Below are the code and all the weights of a small trained network. Each question names an input and a class and asks about switching units off, where a switched-off unit gives its printed mean instead of its output.

import numpy as np


def w(rows, s, z=0):
    codes = np.array(rows[::2]) - 128.0
    scale = np.full(codes.shape[1], s)
    scale[-1] = z or s
    return codes * scale


def norm(h):
    return h / np.sqrt((h * h).mean(-1, keepdims=True) + 1e-5)


def f(y):
    return np.maximum(y, 0)


def log_softmax(a):
    a = a - a.max(-1, keepdims=True)
    return a - np.log(np.exp(a).sum(-1, keepdims=True))


def net(x, mask):
    res = np.array(x, float).reshape(1, 3) / 4 @ E
    u = 0
    for l in range(2):
        y = f(norm(res) @ A[l][:, :-1].T + A[l][:, -1])
        res = res + np.where(mask[u : u + 3], y, B[l][:, -1]) @ B[l][:, :-1]
        u += 3
    return log_softmax(norm(res)[-1] @ U[:, :-1].T + U[:, -1])


A, B = {}, {}
E = w([
[70,38,168,253,85],'x0',
[184,131,121,113,87],'x1',
[196,226,150,112,192],'x2',
],0.0046)
A[0] = w([
[2,137,153,160,166,1],'L0N1',
[27,154,108,117,188,105],'L0N2',
[42,137,108,83,93,110],'L0N3',
],0.0093,0.0041)
B[0] = w([
[137,89,13,252,131,229],'L0N1',
[90,117,192,148,195,254],'L0N2',
[79,116,159,99,183,240],'L0N3',
],0.012,0.0027)
A[1] = w([
[96,34,190,93,41,40],'L1N1',
[91,212,255,203,139,13],'L1N2',
[83,77,65,52,83,2],'L1N3',
],0.01,0.0016)
B[1] = w([
[219,111,40,71,76,230],'L1N1',
[61,119,175,96,151,252],'L1N2',
[13,163,250,165,90,192],'L1N3',
],0.012,0.0037)
U = w([
[134,110,105,74,63,82],'0',
[204,230,121,59,167,155],'1',
[158,149,91,146,146,2],'2',
[209,94,43,143,67,132],'3',
[70,139,182,87,227,179],'4',
[85,75,73,253,150,153],'5',
[91,163,177,133,54,115],'6',
],0.013,0.0068)

Each question gives the input, the list of numbers given to net, and the class t.
The units are the neurons (one row each of A and B). Each row of codes is followed by its name. A weight is (code - 128) times the scale printed after its matrix; where a second scale follows, it is the last column's (A, B and U).
mask holds one flag per neuron, layer by layer. A switched-off neuron (its flag False) gives its mean, the last column of its row in B, instead of its output. The means were averaged over made-up inputs and are rounded, as every weight is.
A unit's drop is (log p(t) with every unit on - log p(t) with that unit switched off) / (log p(t) with every unit on - log p(t) with every unit switched off).
The circuit of an input: a set's keep is (log p(t) with only the set's units on - log p(t) with every unit switched off) / (log p(t) with every unit on - log p(t) with every unit switched off). Starting from all 6 units, units are removed one at a time, each time the one whose removal leaves the highest keep (on an exact tie, the one counted first), for as long as the keep stays at least 0.8.
circuit, biggest first: the units of the circuit, biggest drop first
k most important neurons: the k neurons with the biggest drops, biggest first
top k neurons in layer l: the k neurons of layer l with the biggest drops, biggest first
drop when u is switched off: that unit's drop, to one decimal
input [-2,4,1], class 1: 2 most important neurons : [L0N1, L0N2]
input [0,3,-7], class 0: 3 most important neurons : [L1N1, L1N3, L0N1]
input [-5,2,-8], class 6: circuit, biggest first : [L1N3]
input [4,4,2], class 3: circuit, biggest first : [L0N2, L1N1, L0N1]
input [6,1,5], class 4: top 2 neurons in layer 1 : [L1N2, L1N3]
input [0,3,4], class 1: 2 most important neurons : [L0N2, L0N3]
input [3,6,-6], class 3: 2 most important neurons : [L1N1, L1N2]
input [-2,2,0], class 1: 2 most important neurons : [L0N2, L1N2]
input [6,6,7], class 4: 2 most important neurons : [L1N2, L0N1]
input [0,4,2], class 1: 3 most important neurons : [L0N2, L0N1, L0N3]
input [-1,4,1], class 1: 3 most important neurons : [L0N2, L0N1, L1N1]
input [5,8,6], class 4: top 2 neurons in layer 1 : [L1N2, L1N1]
input [5,4,1], class 3: 2 most important neurons : [L1N1, L0N2]
input [7,5,-1], class 3: most important neuron : [L1N1]
input [5,1,-5], class 3: 2 most important neurons : [L1N1, L1N2]
input [-5,5,-6], class 6: top 2 neurons in layer 0 : [L0N2, L0N1]
input [3,-7,6], class 5: top 2 neurons in layer 0 : [L0N1, L0N3]
input [-4,8,-2], class 6: top 2 neurons in layer 0 : [L0N2, L0N3]
input [6,8,6], class 4: drop when L0N1 is switched off : 1.7
input [8,7,-2], class 3: circuit, biggest first : [L1N1]
input [6,5,6], class 4: drop when L1N2 is switched off : 0.7
input [3,5,-2], class 3: drop when L0N2 is switched off : 0.0
input [6,7,5], class 4: drop when L1N2 is switched off : 1.2
